Below is a small trained network, with its code and all its weights. Each question gives an input and a class and asks what happens when units are switched off, that is, made to give their printed mean instead of their output.

import numpy as np


def w(rows, s, z=0):
    codes = np.array(rows[::2]) - 128.0
    scale = np.full(codes.shape[1], s)
    scale[-1] = z or s
    return codes * scale


def f(y):
    return np.maximum(y, 0)


def log_softmax(a):
    a = a - a.max(-1, keepdims=True)
    return a - np.log(np.exp(a).sum(-1, keepdims=True))


def net(x, mask):
    res = np.array(x, float).reshape(1, 6) / 4 @ E
    y = f(res @ A[0][:, :-1].T + A[0][:, -1])
    res = res + np.where(mask, y, B[0][:, -1]) @ B[0][:, :-1]
    return log_softmax(res[-1] @ U[:, :-1].T + U[:, -1])


A, B = {}, {}
E = w([
[49,174,229,195,104],'x0',
[77,1,179,73,240],'x1',
[129,116,127,131,124],'x2',
[9,190,44,110,127],'x3',
[131,132,129,130,128],'x4',
[132,138,86,250,204],'x5',
],0.0074)
A[0] = w([
[194,114,65,81,156,66],'n1',
[127,84,171,111,196,39],'n2',
[92,134,204,158,119,1],'n3',
[57,65,137,116,171,18],'n4',
[114,152,110,158,66,134],'n5',
[147,160,96,131,73,74],'n6',
[131,119,128,76,210,19],'n7',
[131,129,101,212,172,111],'n8',
[119,97,78,196,159,61],'n9',
[179,127,226,166,122,198],'n10',
[171,114,64,98,122,43],'n11',
[115,144,166,87,115,125],'n12',
[172,92,143,149,111,251],'n13',
[127,112,136,40,72,118],'n14',
[205,185,96,166,55,99],'n15',
[197,133,170,141,138,10],'n16',
[127,165,135,50,123,134],'n17',
[178,130,84,102,167,74],'n18',
[169,202,127,136,127,55],'n19',
[142,74,89,125,106,80],'n20',
[11,164,60,128,128,173],'n21',
[119,114,168,100,73,122],'n22',
[66,165,209,174,113,155],'n23',
],0.013,0.0053)
B[0] = w([
[89,152,113,180,36,180],'n1',
[108,83,165,144,118,184],'n2',
[104,165,147,182,23,170],'n3',
[118,78,199,124,118,189],'n4',
[95,85,165,94,157,190],'n5',
[107,115,192,128,164,177],'n6',
[93,104,190,150,83,162],'n7',
[210,199,139,151,191,194],'n8',
[189,163,140,164,170,171],'n9',
[115,128,72,44,106,230],'n10',
[45,141,122,169,32,164],'n11',
[164,164,116,154,169,165],'n12',
[158,104,65,38,152,204],'n13',
[164,193,140,201,219,194],'n14',
[49,62,192,124,166,233],'n15',
[224,115,156,56,81,160],'n16',
[169,152,104,160,193,176],'n17',
[87,186,97,166,77,162],'n18',
[71,106,219,100,167,170],'n19',
[119,147,125,167,84,147],'n20',
[229,98,135,3,82,250],'n21',
[141,189,107,186,181,174],'n22',
[85,155,33,176,67,232],'n23',
],0.0078,0.011)
U = w([
[88,67,251,141,138,71],'0',
[197,104,114,44,88,89],'1',
[94,154,98,210,33,62],'2',
[189,173,146,194,205,91],'3',
[115,102,104,108,146,255],'4',
[131,104,125,118,136,214],'5',
],0.011,0.0079)

Each question gives the input, the list of numbers given to net, and the class t.
The units are the neurons (one row each of A and B). Each row of codes is followed by its name. A weight is (code - 128) times the scale printed after its matrix; where a second scale follows, it is the last column's (A, B and U).
mask holds one flag per neuron, in row order. A switched-off neuron (its flag False) gives its mean, the last column of its row in B, instead of its output. The means were averaged over made-up inputs and are rounded, as every weight is.
A unit's drop is (log p(t) with every unit on - log p(t) with that unit switched off) / (log p(t) with every unit on - log p(t) with every unit switched off).
The circuit of an input: a set's keep is (log p(t) with only the set's units on - log p(t) with every unit switched off) / (log p(t) with every unit on - log p(t) with every unit switched off). Starting from the 12 units with the biggest drops (on a tie, the unit counted first), units are removed one at a time, each time the one whose removal leaves the highest keep (on an exact tie, the one counted first), for as long as the keep stays at least 0.8.
circuit, biggest first: the units of the circuit, biggest drop first
unit that matters most: the unit with the biggest drop
k most important neurons: the k neurons with the biggest drops, biggest first
drop when u is switched off: that unit's drop, to one decimal
input [-1,-7,5,-1,3,4], class 0: unit that matters most => n15
input [8,-3,5,-3,-3,4], class 2: 3 most important neurons => (n23, n3, n21)
input [7,4,6,0,4,7], class 2: 3 most important neurons => (n23, n3, n14)
input [-1,4,-3,6,-3,2], class 1: 2 most important neurons => (n21, n15)
input [-4,6,-3,0,-4,-7], class 3: circuit, biggest first => (n14, n17)
input [-2,6,-4,3,-3,-7], class 3: circuit, biggest first => (n14, n17)
input [-1,2,1,-4,3,-8], class 3: circuit, biggest first => (n14, n22)
input [4,-5,2,-4,6,-3], class 4: 2 most important neurons => (n10, n21)
input [0,-8,-6,6,5,0], class 0: circuit, biggest first => (n15, n19)
input [-5,2,2,6,5,8], class 3: 4 most important neurons => (n8, n9, n10, n13)
input [3,-6,1,4,-6,7], class 3: 2 most important neurons => (n8, n9)
input [-7,-6,8,7,5,-7], class 5: 2 most important neurons => (n21, n23)
input [5,2,2,-4,2,-5], class 2: circuit, biggest first => (n21, n23, n15)
input [-8,-5,-7,5,3,-7], class 2: unit that matters most => n11
input [7,-4,7,-4,8,-8], class 3: 3 most important neurons => (n14, n22, n12)
input [5,-3,2,-2,-7,-7], class 3: 2 most important neurons => (n14, n22)
input [8,5,-1,7,3,-8], class 2: 3 most important neurons => (n23, n3, n13)
input [6,-8,-7,-5,-1,7], class 0: 3 most important neurons => (n15, n19, n5)
input [-8,6,6,-3,-3,-1], class 2: drop when n1 is switched off => 0.3
input [-1,-4,-8,7,1,-8], class 3: drop when n17 is switched off => 0.3
input [-7,4,4,0,2,7], class 2: unit that matters most => n1
input [-5,-6,4,0,-4,5], class 0: drop when n23 is switched off => 0.2
